Below is a small trained network, with its code and all its weights. Each question gives an input and a class and asks what happens when units are switched off, that is, made to give their printed mean instead of their output.

import numpy as np


def w(rows, s, z=0):
    codes = np.array(rows[::2]) - 128.0
    scale = np.full(codes.shape[1], s)
    scale[-1] = z or s
    return codes * scale


def norm(h):
    return h / np.sqrt((h * h).mean(-1, keepdims=True) + 1e-5)


def f(y):
    return np.maximum(y, 0)


def log_softmax(a):
    a = a - a.max(-1, keepdims=True)
    return a - np.log(np.exp(a).sum(-1, keepdims=True))


def net(x, mask):
    res = np.array(x, float).reshape(1, 6) / 4 @ E
    u = 0
    for l in range(2):
        y = f(norm(res) @ A[l][:, :-1].T + A[l][:, -1])
        res = res + np.where(mask[u : u + 15], y, B[l][:, -1]) @ B[l][:, :-1]
        u += 15
    return log_softmax(norm(res)[-1] @ U[:, :-1].T + U[:, -1])


A, B = {}, {}
E = w([
[117,61,176,84,171,251,135],'x0',
[61,98,91,99,215,96,29],'x1',
[62,151,164,206,182,98,197],'x2',
[176,76,207,193,111,103,76],'x3',
[127,127,128,129,126,126,128],'x4',
[224,173,140,91,231,107,152],'x5',
],0.0025)
A[0] = w([
[64,79,63,105,174,120,70,83],'0.n0',
[81,165,68,32,102,162,186,56],'0.n1',
[136,127,144,122,121,187,98,64],'0.n2',
[103,93,193,108,180,253,138,5],'0.n3',
[179,158,79,56,97,196,82,96],'0.n4',
[120,147,119,177,37,189,165,112],'0.n5',
[139,138,211,195,137,102,105,129],'0.n6',
[183,95,111,108,74,160,56,86],'0.n7',
[215,146,169,81,215,99,139,31],'0.n8',
[190,76,205,158,112,120,80,24],'0.n9',
[181,157,155,91,83,148,211,57],'0.n10',
[179,129,79,107,84,86,103,132],'0.n11',
[106,151,71,93,149,128,205,103],'0.n12',
[46,60,87,171,71,166,87,70],'0.n13',
[53,166,188,196,181,131,193,145],'0.n14',
],0.0063,0.0028)
B[0] = w([
[212,86,225,162,213,86,146,227],'0.n0',
[154,158,187,200,118,223,29,207],'0.n1',
[144,138,50,82,135,125,126,155],'0.n2',
[250,173,15,80,37,57,78,212],'0.n3',
[41,65,130,164,122,155,182,210],'0.n4',
[142,123,199,97,201,47,117,217],'0.n5',
[80,141,84,166,132,176,101,200],'0.n6',
[48,78,99,137,154,188,185,208],'0.n7',
[35,231,178,16,122,168,248,200],'0.n8',
[107,177,151,207,151,229,24,189],'0.n9',
[197,54,182,137,230,79,128,186],'0.n10',
[92,107,44,151,123,102,158,195],'0.n11',
[102,133,151,253,102,184,74,194],'0.n12',
[136,227,201,26,113,131,184,233],'0.n13',
[81,36,58,96,102,172,140,252],'0.n14',
],0.0048,0.0041)
A[1] = w([
[204,111,164,50,99,155,74,147],'1.n0',
[109,123,142,101,187,82,53,57],'1.n1',
[142,163,123,163,131,178,63,79],'1.n2',
[153,186,162,198,114,219,74,73],'1.n3',
[102,111,118,91,205,88,94,108],'1.n4',
[153,196,67,161,216,127,185,135],'1.n5',
[74,126,89,142,140,157,150,66],'1.n6',
[184,86,174,123,207,97,117,50],'1.n7',
[113,148,72,183,93,19,128,110],'1.n8',
[146,2,60,73,108,193,150,154],'1.n9',
[100,220,112,206,114,139,53,113],'1.n10',
[83,102,177,91,61,113,128,62],'1.n11',
[166,79,175,136,177,92,136,58],'1.n12',
[181,88,189,174,41,113,193,3],'1.n13',
[90,146,223,81,44,78,101,80],'1.n14',
],0.0049,0.0028)
B[1] = w([
[170,202,96,122,101,49,135,209],'1.n0',
[178,93,215,158,156,145,152,159],'1.n1',
[118,173,114,186,129,140,56,176],'1.n2',
[95,157,131,177,190,113,28,216],'1.n3',
[216,74,179,150,80,143,182,178],'1.n4',
[99,132,163,75,15,144,81,197],'1.n5',
[152,51,130,156,86,105,120,175],'1.n6',
[185,56,196,168,140,31,188,169],'1.n7',
[255,145,20,37,79,91,63,182],'1.n8',
[82,115,51,213,101,11,115,255],'1.n9',
[200,151,110,133,184,193,84,199],'1.n10',
[122,132,108,87,152,188,184,166],'1.n11',
[209,81,165,121,160,58,155,156],'1.n12',
[150,62,219,133,248,111,144,145],'1.n13',
[120,222,168,32,121,228,207,191],'1.n14',
],0.0038,0.0034)
U = w([
[112,171,145,216,171,217,15,147],'0',
[82,208,178,29,115,164,201,253],'1',
[205,54,205,149,185,52,161,84],'2',
[214,164,2,101,59,69,76,87],'3',
[26,29,31,181,112,138,174,38],'4',
],0.011,0.0025)

Each question gives the input, the list of numbers given to net, and the class t.
The units are the neurons (one row each of A and B). Each row of codes is followed by its name. A weight is (code - 128) times the scale printed after its matrix; where a second scale follows, it is the last column's (A, B and U).
mask holds one flag per neuron, layer by layer. A switched-off neuron (its flag False) gives its mean, the last column of its row in B, instead of its output. The means were averaged over made-up inputs and are rounded, as every weight is.
A unit's drop is (log p(t) with every unit on - log p(t) with that unit switched off) / (log p(t) with every unit on - log p(t) with every unit switched off).
The circuit of an input: a set's keep is (log p(t) with only the set's units on - log p(t) with every unit switched off) / (log p(t) with every unit on - log p(t) with every unit switched off). Starting from the 12 units with the biggest drops (on a tie, the unit counted first), units are removed one at a time, each time the one whose removal leaves the highest keep (on an exact tie, the one counted first), for as long as the keep stays at least 0.8.
circuit, biggest first: the units of the circuit, biggest drop first
top k neurons: the k neurons with the biggest drops, biggest first
top k neurons in layer l: the k neurons of layer l with the biggest drops, biggest first
input [3,4,5,0,5,2], class 4: top 2 neurons => (0.n14; 0.n5)
input [-5,7,3,-7,4,-1], class 0: top 2 neurons => (0.n12; 0.n1)
input [0,-7,4,-4,7,0], class 2: circuit, biggest first => (0.n10)
input [-8,-7,4,8,4,8], class 0: circuit, biggest first => (0.n6; 0.n9)
input [4,-6,-7,4,-3,4], class 4: circuit, biggest first => (0.n7; 0.n4; 1.n9)
input [-5,-8,-7,-7,8,4], class 2: top 3 neurons in layer 0 => (0.n10; 0.n9; 0.n6)
input [6,0,-8,5,8,6], class 4: top 2 neurons => (0.n7; 0.n4)
input [-8,-1,-5,-8,6,-2], class 0: top 3 neurons in layer 0 => (0.n1; 0.n12; 0.n3)
input [-4,-5,-3,1,1,-4], class 2: top 3 neurons in layer 0 => (0.n10; 0.n5; 0.n8)
input [1,6,5,6,3,7], class 1: top 3 neurons in layer 0 => (0.n8; 0.n1; 0.n12)
input [-4,-5,6,-2,8,2], class 4: top 4 neurons => (0.n14; 0.n0; 0.n3; 0.n13)
input [-7,-3,2,-7,4,5], class 0: circuit, biggest first => (0.n12; 0.n1)
input [-3,-5,-8,7,5,-2], class 4: top 3 neurons in layer 0 => (0.n7; 0.n11; 0.n1)
input [2,3,-6,-7,-5,-4], class 0: top 2 neurons => (0.n1; 0.n14)
input [7,8,-5,5,-1,-6], class 2: top 3 neurons => (0.n0; 0.n8; 0.n14)
input [-2,-1,3,-1,5,4], class 1: top 4 neurons => (0.n8; 0.n4; 0.n7; 0.n11)
input [0,-1,-3,2,6,-6], class 1: circuit, biggest first => (0.n13)
input [8,-2,0,-2,7,-5], class 3: top 2 neurons in layer 0 => (0.n3; 0.n8)
input [5,8,-3,7,8,-4], class 2: top 4 neurons => (0.n0; 0.n1; 0.n12; 1.n7)
input [1,8,8,-2,-8,4], class 2: top 3 neurons => (0.n0; 0.n7; 0.n4)
input [2,-1,-4,2,-4,-5], class 1: top neuron => (0.n13)
input [-1,1,-2,-2,-5,4], class 1: top 2 neurons in layer 0 => (0.n8; 0.n14)
input [8,5,5,1,1,-8], class 1: top 2 neurons => (0.n13; 1.n14)
input [4,2,-2,1,2,3], class 3: top 2 neurons in layer 0 => (0.n3; 0.n13)
input [-6,7,4,5,-5,-1], class 2: top 2 neurons in layer 0 => (0.n0; 0.n3)
